Each row has a name. Each question is about the rows just above it. Places in a row count from 0.

K449: [-3.97  2.41  3.08  1.11  2.53 -1.95 -2.90 -3.40 -0.17 -0.75  3.05 -2.02]
K150: [ 0.30 -0.10 -1.06  1.64  0.70  5.68  7.85  0.53  1.05  1.34 -2.85  0.44]
K561: [ 8.01  1.66  2.10 -2.76 -2.71 -1.60  0.72  7.10 -1.42 -1.29  2.09  7.03]
K793: [ 0.43 -5.50 -4.60  1.37 -1.50  1.16 -0.08  0.03 -0.44  0.45 -3.72 -2.00]
K435: [-2.09 -1.37  0.56 -3.40 -5.32  0.98  3.92 -2.12 -2.41 -4.33  0.38 -2.93]
K86: [ 2.08 -2.33 -4.66  0.62  2.43 -2.10 -2.73  2.26  3.04  1.98 -5.18  0.72]
K898: [-2.09  1.41  0.56 -3.40 -5.32  0.98  3.92 -2.12 -2.41 -4.33  0.38 -2.93]
K143: [-2.79 -2.84 -2.16  1.55 -1.78  3.00  0.80 -1.99 -2.11  0.19 -1.52 -3.34]
K112: [-2.29  1.56  2.24 -1.20 -6.29  1.55  1.10 -2.54 -6.09 -5.77  3.49 -1.88]
K571: [ 4.46 -1.88 -1.86  3.51  0.01  3.70  3.36  3.38 -0.30  3.40 -1.02  5.67]
key -> tag
[1.65] -> K508
[-1.07] -> K185
[1.64] -> K616
[5.68] -> K212
[-1.05] -> K895
[0.56] -> K679
[-1.06] -> K157
Look up the entry of K150 at place 2 in the table:
K157
Which row holds [-2.79 -2.84 -2.16  1.55 -1.78  3.00  0.80 -1.99 -2.11  0.19 -1.52 -3.34]?
K143
Which row holds [ 2.08 -2.33 -4.66  0.62  2.43 -2.10 -2.73  2.26  3.04  1.98 -5.18  0.72]?
K86
Where do [-2.29  1.56  2.24 -1.20 -6.29  1.55  1.10 -2.54 -6.09 -5.77  3.49 -1.88] appear?
K112
Whose row is [ 8.01  1.66  2.10 -2.76 -2.71 -1.60  0.72  7.10 -1.42 -1.29  2.09  7.03]?
K561
Whose row is [-3.97  2.41  3.08  1.11  2.53 -1.95 -2.90 -3.40 -0.17 -0.75  3.05 -2.02]?
K449

K898: [-3.50 -3.50  4.92  5.58  3.48 -7.89  0.37  3.88 -6.95 -1.46  2.60]
K571: [ 0.40  4.03  1.15 -3.62  2.05  6.62 -0.83 -7.06  6.00 -2.78  2.85]
K793: [ 3.01 -0.53 -8.23 -4.13 -5.60  1.49  2.59  3.67  2.82  7.61 -5.22]
tags:
[4.03] -> K17
[3.88] -> K542
[-7.07] -> K353
[4.04] -> K927
[-7.05] -> K260
[2.85] -> K680
[-7.06] -> K623
The tag of K571, keyed by place 7:
K623
The row with [-3.50 -3.50  4.92  5.58  3.48 -7.89  0.37  3.88 -6.95 -1.46  2.60] is
K898
Whose row is [ 0.40  4.03  1.15 -3.62  2.05  6.62 -0.83 -7.06  6.00 -2.78  2.85]?
K571

K449: [ 2.12 -1.31 -6.47  0.62  0.03 -0.55 -0.13]
K92: [ 2.60 -0.97 -6.86  0.27 -0.45 -0.93 -0.07]
K435: [ 0.76  0.48  2.42 -1.27  0.80 -0.56 -1.57]
K898: [-0.47  1.26 -0.42 -3.11  4.37 -0.68  0.19]
K573: [ 0.99 -2.20  2.84  4.33 -3.52  1.47 -4.85]
K571: [ 1.19 -4.74  1.57  7.55 -4.20  2.54 -5.31]
K793: [ 1.17 -4.06  3.47  0.79  3.84 -0.48  5.28]
K86: [-1.50  0.31  1.19 -1.12  3.40  0.32  0.67]
K112: [-0.20 -0.47  3.56 -1.06  3.29 -0.12  0.27]
K150: [ 2.86 -0.51 -6.37 -0.39 -0.73 -1.32  0.49]
K561: [ 3.28 -5.09  1.56  0.68  4.39 -1.23  4.94]
K143: [ 1.24 -4.06  0.17  6.90 -4.50  2.19 -4.21]
Table of tags by key:
[-0.56] -> K909
[-0.48] -> K493
[-1.27] -> K206
Look up the entry of K435 at place 5 in the table:
K909
Whose row is [ 0.76  0.48  2.42 -1.27  0.80 -0.56 -1.57]?
K435

K898: [-1.83 -3.17  3.44  1.31  1.17  1.78  0.19 -1.10  0.62 -0.33  1.98 -1.59
  0.53  2.15  0.37  1.29 -0.38  0.27 -0.08  1.09 -1.26  4.14 -0.94  0.74
  2.68 -2.12  2.79 -0.41 -0.22 -2.52  0.50  2.18  0.68 -4.60  2.12  1.08
  2.54  0.53 -0.61  1.79  2.28  0.13  1.47  1.04 -0.29  1.08  1.69  1.51
 -5.11  5.51  0.52  1.63 -0.99  3.86 -1.00]
K571: [-2.17 -3.61  4.44  1.75  1.89  2.05  1.11 -1.40  1.03 -0.21  2.47 -2.13
  0.90  2.96  0.15  1.83 -0.30  0.97  0.11  1.53 -2.54  4.92 -1.64  0.55
  3.68 -2.19  3.30 -0.54 -0.50 -2.68  0.69  3.05  0.74 -5.14  2.27  1.44
  3.27  0.40 -0.67  2.01  3.15  0.37  1.85  1.32 -0.08  1.14  2.05  2.11
 -6.79  6.48  0.26  1.84 -1.53  4.41 -1.18]
K150: [-1.78 -2.90  3.24  1.13  0.96  1.80 -0.05 -1.02  0.45 -0.34  1.76 -1.51
  0.29  1.88  0.32  1.25 -0.40  0.04 -0.04  1.07 -0.99  3.92 -0.56  0.84
  2.44 -1.91  2.57 -0.41 -0.03 -2.42  0.53  1.91  0.54 -4.40  2.14  0.93
  2.22  0.53 -0.61  1.68  1.91  0.20  1.20  0.90 -0.17  0.92  1.51  1.26
 -4.58  5.34  0.51  1.44 -0.91  3.63 -0.94]
K92: [-1.50 -2.93  2.99  1.01  0.56  1.71 -0.45 -1.03  0.24 -0.40  1.59 -1.37
  0.13  1.56  0.44  1.13 -0.43 -0.33  0.02  0.79 -0.28  3.46 -0.24  0.70
  2.07 -1.94  2.42 -0.22 -0.01 -2.41  0.51  1.53  0.45 -3.88  1.95  0.68
  1.87  0.60 -0.73  1.47  1.44  0.23  0.94  0.73 -0.17  0.87  1.25  1.06
 -3.99  4.92  0.77  1.44 -0.57  3.49 -0.86]
K561: [-1.23 -1.36  6.71 -2.53  0.94 -0.22  2.45 -1.15 -0.08  1.68 -1.05  0.68
  1.26  2.88 -0.05 -1.74 -1.60 -2.74  5.34  2.61  2.83 -0.80  4.64  0.68
 -1.22  0.77 -3.96 -1.02  0.24  0.99  3.64  0.60 -1.07  5.31 -1.13 -0.16
 -1.82 -0.62 -0.19 -3.43  1.91  3.08  0.24 -0.29  3.09  0.67 -0.13 -2.51
  3.32 -1.10  0.46  2.16 -0.68 -1.16 -0.76]
K112: [-0.82 -1.57  3.62 -1.15 -0.11  0.35 -0.16 -0.81 -0.69  0.45 -0.52  0.27
  0.13  1.23  0.47 -1.09 -1.25 -2.65  2.75  1.21  2.80  0.01  3.16  0.71
 -1.00 -0.23 -1.55 -0.38  0.38 -0.48  1.81 -0.08 -0.49  1.95  0.27 -0.33
 -1.22  0.26 -0.50 -1.42  0.36  1.39 -0.25  0.03  1.57  0.39 -0.09 -1.66
  2.06  0.54  0.96  1.52  0.17  0.22 -0.47]
K573: [-1.00 -1.84  2.39 -0.28 -0.44  1.03 -1.20 -0.83 -0.55 -0.31  0.16 -0.08
 -0.34  0.64  0.67 -0.21 -0.87 -2.09  1.15  0.57  2.12  1.22  1.84  0.88
 -0.10 -1.03  0.19 -0.35  0.39 -1.47  1.01 -0.07 -0.04 -0.86  1.18 -0.17
 -0.19  0.70 -0.55  0.08  0.00  0.74  0.07  0.24  0.60  0.49  0.44 -0.64
  0.13  2.22  1.31  1.26  0.16  1.51 -0.47]
K143: [-1.39 -1.55  8.24 -3.08  1.64 -0.39  3.78 -1.24  0.18  2.24 -1.37  0.64
  2.05  3.80 -0.47 -1.80 -1.79 -2.62  6.55  3.44  2.51 -0.87  5.09  0.52
 -1.33  1.19 -5.04 -1.28  0.13  1.60  4.32  1.07 -1.32  6.82 -1.69  0.20
 -1.91 -1.14 -0.03 -4.42  2.77  3.86  0.50 -0.21  3.77  0.79  0.08 -2.77
  3.62 -1.70  0.12  2.56 -1.14 -1.63 -0.84]
tags:
[0.91] -> K558
[1.89] -> K507
[2.05] -> K775
[1.26] -> K980
[0.90] -> K480
[1.25] -> K180
Join K571 by its entry at place 12:
K480
Whose row is [-1.00 -1.84  2.39 -0.28 -0.44  1.03 -1.20 -0.83 -0.55 -0.31  0.16 -0.08
 -0.34  0.64  0.67 -0.21 -0.87 -2.09  1.15  0.57  2.12  1.22  1.84  0.88
 -0.10 -1.03  0.19 -0.35  0.39 -1.47  1.01 -0.07 -0.04 -0.86  1.18 -0.17
 -0.19  0.70 -0.55  0.08  0.00  0.74  0.07  0.24  0.60  0.49  0.44 -0.64
  0.13  2.22  1.31  1.26  0.16  1.51 -0.47]?
K573
The row with [-1.50 -2.93  2.99  1.01  0.56  1.71 -0.45 -1.03  0.24 -0.40  1.59 -1.37
  0.13  1.56  0.44  1.13 -0.43 -0.33  0.02  0.79 -0.28  3.46 -0.24  0.70
  2.07 -1.94  2.42 -0.22 -0.01 -2.41  0.51  1.53  0.45 -3.88  1.95  0.68
  1.87  0.60 -0.73  1.47  1.44  0.23  0.94  0.73 -0.17  0.87  1.25  1.06
 -3.99  4.92  0.77  1.44 -0.57  3.49 -0.86] is
K92

K898: [ 3.42  2.59  0.40  1.20 -6.32 -0.76 -0.07 -2.57 -1.25 -0.07 -2.60  3.09
  2.34  2.90  4.04  0.48 -4.27  3.80  3.00 -4.40  1.09 -8.28 -1.91 -1.81
 -6.24 -2.44 -1.91  1.44 -2.00  1.31 -2.00 -1.68  0.24 -1.44  0.11  0.60
 -0.46 -0.76 -0.87 -0.30  1.41 -1.55 -0.11  1.95]
K793: [ 3.42  2.59  0.40  1.20 -6.32 -0.76 -0.07 -2.57 -1.25 -0.07 -2.60  3.09
  2.34  2.90  4.04  0.48 -4.27  3.80  3.00 -4.40  1.09 -8.28 -1.91 -1.81
 -6.24 -2.44 -1.91  1.44 -2.00  1.31 -0.18 -1.70 -0.34 -5.10 -0.09 -1.88
 -1.21  1.47 -0.27 -4.56  2.52 -2.95 -0.54  6.03]
K571: [-8.66  2.95  0.23 -0.85  5.15  7.34 -4.12 -1.58  2.87 -0.23  1.67  0.86
  3.75 -3.49 -2.11  0.32  1.35 -4.96 -2.31  0.46 -2.15  5.86  3.53  1.69
  3.64  2.69 -0.23  6.61 -1.56 -2.16 -6.26 -2.81  1.31  3.32  0.49  4.95
  0.41 -4.80 -2.43  6.22  0.63 -0.41  0.50 -3.13]
Table of tags by key:
[2.91] -> K190
[-0.54] -> K620
[0.50] -> K345
[-2.01] -> K496
[-0.12] -> K551
[-0.11] -> K707
[-2.00] -> K403
[2.90] -> K200
[0.49] -> K982
Join K898 by its entry at place 42:
K707
The row with [ 3.42  2.59  0.40  1.20 -6.32 -0.76 -0.07 -2.57 -1.25 -0.07 -2.60  3.09
  2.34  2.90  4.04  0.48 -4.27  3.80  3.00 -4.40  1.09 -8.28 -1.91 -1.81
 -6.24 -2.44 -1.91  1.44 -2.00  1.31 -2.00 -1.68  0.24 -1.44  0.11  0.60
 -0.46 -0.76 -0.87 -0.30  1.41 -1.55 -0.11  1.95] is
K898
Which row holds [ 3.42  2.59  0.40  1.20 -6.32 -0.76 -0.07 -2.57 -1.25 -0.07 -2.60  3.09
  2.34  2.90  4.04  0.48 -4.27  3.80  3.00 -4.40  1.09 -8.28 -1.91 -1.81
 -6.24 -2.44 -1.91  1.44 -2.00  1.31 -0.18 -1.70 -0.34 -5.10 -0.09 -1.88
 -1.21  1.47 -0.27 -4.56  2.52 -2.95 -0.54  6.03]?
K793
Whose row is [-8.66  2.95  0.23 -0.85  5.15  7.34 -4.12 -1.58  2.87 -0.23  1.67  0.86
  3.75 -3.49 -2.11  0.32  1.35 -4.96 -2.31  0.46 -2.15  5.86  3.53  1.69
  3.64  2.69 -0.23  6.61 -1.56 -2.16 -6.26 -2.81  1.31  3.32  0.49  4.95
  0.41 -4.80 -2.43  6.22  0.63 -0.41  0.50 -3.13]?
K571

K92: [ 3.09 -1.00  4.92  2.07  3.21  5.91  0.82]
K150: [ 5.44 -2.40 -0.26 -0.17 -5.57  2.18 -1.47]
K573: [-1.12 -4.04  1.98  2.71  6.30 -3.47  0.91]
K449: [ 3.53 -0.42  0.84  1.43 -7.90 -3.75  1.49]
K561: [ 5.44 -2.40  3.57 -0.17 -5.57  2.18 -1.47]
K898: [-3.50 -2.32 -4.38  2.69  5.26 -2.19 -3.03]
K571: [-3.75  2.72  3.31 -1.47 -0.99 -4.58  4.99]
K86: [-2.88 -1.30 -5.15  3.38  4.41 -2.00 -3.41]
K112: [ 3.53 -0.42  0.84  1.43 -7.90  1.20 -2.36]
K143: [-7.63 -1.11  2.51 -0.69 -0.71 -1.07 -3.63]
K435: [ 0.35  5.00 -0.83 -4.00  2.85  5.10  2.65]
K793: [ 5.44 -2.40  3.57 -0.17 -5.57  2.18 -0.95]
tags:
[-0.17] -> K114
[1.44] -> K534
[-3.74] -> K798
[-0.69] -> K259
[-3.75] -> K24
[1.43] -> K776
[-0.70] -> K156
Join K449 by its entry at place 3:
K776
Whose row is [ 5.44 -2.40 -0.26 -0.17 -5.57  2.18 -1.47]?
K150
Whose row is [ 0.35  5.00 -0.83 -4.00  2.85  5.10  2.65]?
K435
[ 3.53 -0.42  0.84  1.43 -7.90  1.20 -2.36] is in which row?
K112
Whose row is [ 3.09 -1.00  4.92  2.07  3.21  5.91  0.82]?
K92

K793: [-0.63  4.70  2.75 -4.87 -3.83 -1.78]
K573: [ 2.09  3.04 -1.02 -1.27 -3.02 -1.54]
K435: [-0.63  4.70  2.75 -4.87 -4.16 -1.07]
K571: [-2.44 -2.48  0.89  2.05 -0.98 -2.32]
K898: [-2.44 -2.48  0.89  2.05 -0.98 -2.54]
K86: [ 2.39  6.56  2.65 -4.13 -1.93 -1.89]
tags:
[2.64] -> K399
[4.70] -> K903
[2.76] -> K582
[2.65] -> K987
[-1.07] -> K7
[-1.02] -> K639
[2.75] -> K956
[4.71] -> K278
The tag of K435, keyed by place 2:
K956
Whose row is [-0.63  4.70  2.75 -4.87 -4.16 -1.07]?
K435
Whose row is [ 2.09  3.04 -1.02 -1.27 -3.02 -1.54]?
K573
The row with [-2.44 -2.48  0.89  2.05 -0.98 -2.54] is
K898
Which row holds [ 2.39  6.56  2.65 -4.13 -1.93 -1.89]?
K86

K86: [-5.19  7.66 -2.56 -0.22  0.06 -0.86  1.78 -0.66 -1.52 -1.21]
K571: [ 5.55  7.66 -2.56 -0.22  0.06 -0.86  1.78 -0.66 -1.52 -1.21]
K143: [ 5.55  7.66 -2.56 -0.22  0.06 -0.86  1.78 -0.66  2.49  1.28]
K573: [ 5.55  7.66 -2.56 -0.22  0.06 -0.86  1.14 -1.76  1.49  0.45]
Which row holds [ 5.55  7.66 -2.56 -0.22  0.06 -0.86  1.78 -0.66  2.49  1.28]?
K143
Table of tags by key:
[0.06] -> K149
[1.28] -> K116
[-1.21] -> K991
[7.66] -> K597
Join K571 by its entry at place 9:
K991

K92: [-6.78 -6.46 -1.33 -2.93]
K112: [-1.87  1.95 -8.26 -7.36]
K449: [-4.20 -6.08 -7.69 -8.95]
K898: [ 0.54  3.68 -7.48 -7.31]
key -> tag
[-7.69] -> K466
[-4.21] -> K102
[-7.48] -> K222
[-8.26] -> K390
[-4.20] -> K600
[-7.68] -> K298
Look up the entry of K449 at place 2 in the table:
K466
Whose row is [ 0.54  3.68 -7.48 -7.31]?
K898
Whose row is [-4.20 -6.08 -7.69 -8.95]?
K449
Whose row is [-1.87  1.95 -8.26 -7.36]?
K112

